[[  0  -2  20 -39   4  10 -19   4 -36   2   6 -13]
 [  0  -2  15 -31   3   8 -13   3 -27   2   5 -10]
 [ -2   7 -17  48   0 -12  25   0  41  -7  -7  12]
 [ -3   8 -27  65  -2 -17  36  -2  58  -8  -9  18]]
=>
[[-13   0  -2  20 -39   4  10 -19   4 -36   2   6]
 [-10   0  -2  15 -31   3   8 -13   3 -27   2   5]
 [ 12  -2   7 -17  48   0 -12  25   0  41  -7  -7]
 [ 18  -3   8 -27  65  -2 -17  36  -2  58  -8  -9]]

[[-53  19]
 [ 25   1]
 [ -4 -26]
 [-33 -50]
 [-49  31]
 [ 10 -15]
 [  4  37]]
=>
[[ 19 -53]
 [  1  25]
 [-26  -4]
 [-50 -33]
 [ 31 -49]
 [-15  10]
 [ 37   4]]

[[-17  24  53  45   5  29   9  21]
 [ 22  15  41   9 -51  22  -3  -1]
 [-21   4  47  47  27  17   5  13]
 [-21  60  59  17  -9  43  10  17]
 [ 39 -20  39 -24 -21  24 -40 -20]
 [ 28  -7  50   5  48  -3 -46  14]
 [ 23   3  23 -39  -9   8 -30 -20]
 [  9  18  24  -3 -39  23   1  -4]
 [ 21  33  68 -25 -23   7 -24 -21]]
=>
[[ 21 -17  24  53  45   5  29   9]
 [ -1  22  15  41   9 -51  22  -3]
 [ 13 -21   4  47  47  27  17   5]
 [ 17 -21  60  59  17  -9  43  10]
 [-20  39 -20  39 -24 -21  24 -40]
 [ 14  28  -7  50   5  48  -3 -46]
 [-20  23   3  23 -39  -9   8 -30]
 [ -4   9  18  24  -3 -39  23   1]
 [-21  21  33  68 -25 -23   7 -24]]

[[ 27  42  29  58   5 -43  32  38]
 [ 20  19 -10  16  -2 -20   8  25]
 [ -4  -5   0  -3   0   6  -7   4]
 [ 20 -10   8  11  17  16  26  35]
 [ 66  -3  45  -2 -18 -31   2   8]
 [ -8 -24 -26  -4   4  23  21 -34]
 [  0   7  23  19  26  10  -3  -5]
 [  7 -35 -36 -61   4  37 -48 -25]]
=>
[[ 38  27  42  29  58   5 -43  32]
 [ 25  20  19 -10  16  -2 -20   8]
 [  4  -4  -5   0  -3   0   6  -7]
 [ 35  20 -10   8  11  17  16  26]
 [  8  66  -3  45  -2 -18 -31   2]
 [-34  -8 -24 -26  -4   4  23  21]
 [ -5   0   7  23  19  26  10  -3]
 [-25   7 -35 -36 -61   4  37 -48]]

[[-33 -28 -23   1 -35 -31]
 [ 34  10  15  -2  18   8]
 [ -9  -7  -5   0 -31 -35]
 [  2 -36 -13   1 -61 -67]
 [  5  -6   6   1  -1 -13]
 [ -3  -6  -1   0 -12 -30]
 [ 37  12  18  -3  21  14]
 [ 12 -14 -16   0 -46 -59]
 [ -4 -13 -13   0 -40 -43]
 [ 26  22   9   0  32  26]]
=>
[[-31 -33 -28 -23   1 -35]
 [  8  34  10  15  -2  18]
 [-35  -9  -7  -5   0 -31]
 [-67   2 -36 -13   1 -61]
 [-13   5  -6   6   1  -1]
 [-30  -3  -6  -1   0 -12]
 [ 14  37  12  18  -3  21]
 [-59  12 -14 -16   0 -46]
 [-43  -4 -13 -13   0 -40]
 [ 26  26  22   9   0  32]]

[[ 16   0]
 [ 37 -61]
 [ -6  19]
 [ 35 -35]
 [ 31 -46]
 [-16 -12]
 [-18 -18]]
=>
[[  0  16]
 [-61  37]
 [ 19  -6]
 [-35  35]
 [-46  31]
 [-12 -16]
 [-18 -18]]

[[-32   3  38 -19 -16  19  -1 -31 -11]
 [ 40 -16 -53  42  26 -39 -10  48  12]
 [ 24  29 -23  -8  29  12 -20   6  35]
 [ 35 -13 -45   7  39  -3 -33  -5  45]
 [-22 -29  -7  32  15 -23 -32   4  26]
 [  5 -30 -28  13  30   5 -21 -27  -6]
 [ 14  -6 -18  12  15  -5 -15  -3  22]]
=>
[[-11 -32   3  38 -19 -16  19  -1 -31]
 [ 12  40 -16 -53  42  26 -39 -10  48]
 [ 35  24  29 -23  -8  29  12 -20   6]
 [ 45  35 -13 -45   7  39  -3 -33  -5]
 [ 26 -22 -29  -7  32  15 -23 -32   4]
 [ -6   5 -30 -28  13  30   5 -21 -27]
 [ 22  14  -6 -18  12  15  -5 -15  -3]]

[[-53  11]
 [-43 -22]
 [-65   1]
 [ 34 -35]
 [-14  36]
 [-51  36]
 [-29  -5]
 [ 52 -63]
 [ -4  30]
 [-40  62]]
=>
[[ 11 -53]
 [-22 -43]
 [  1 -65]
 [-35  34]
 [ 36 -14]
 [ 36 -51]
 [ -5 -29]
 [-63  52]
 [ 30  -4]
 [ 62 -40]]

[[ -2 -23  49  -2]
 [ -3 -25  52  -2]
 [ -1 -21  43  -1]
 [  3   9 -13   3]
 [ -2 -23  47  -2]
 [ -5 -30  64  -4]
 [  5  14 -25   5]
 [ -3 -26  54  -3]
 [  2   5  -6   1]]
=>
[[ -2  -2 -23  49]
 [ -2  -3 -25  52]
 [ -1  -1 -21  43]
 [  3   3   9 -13]
 [ -2  -2 -23  47]
 [ -4  -5 -30  64]
 [  5   5  14 -25]
 [ -3  -3 -26  54]
 [  1   2   5  -6]]
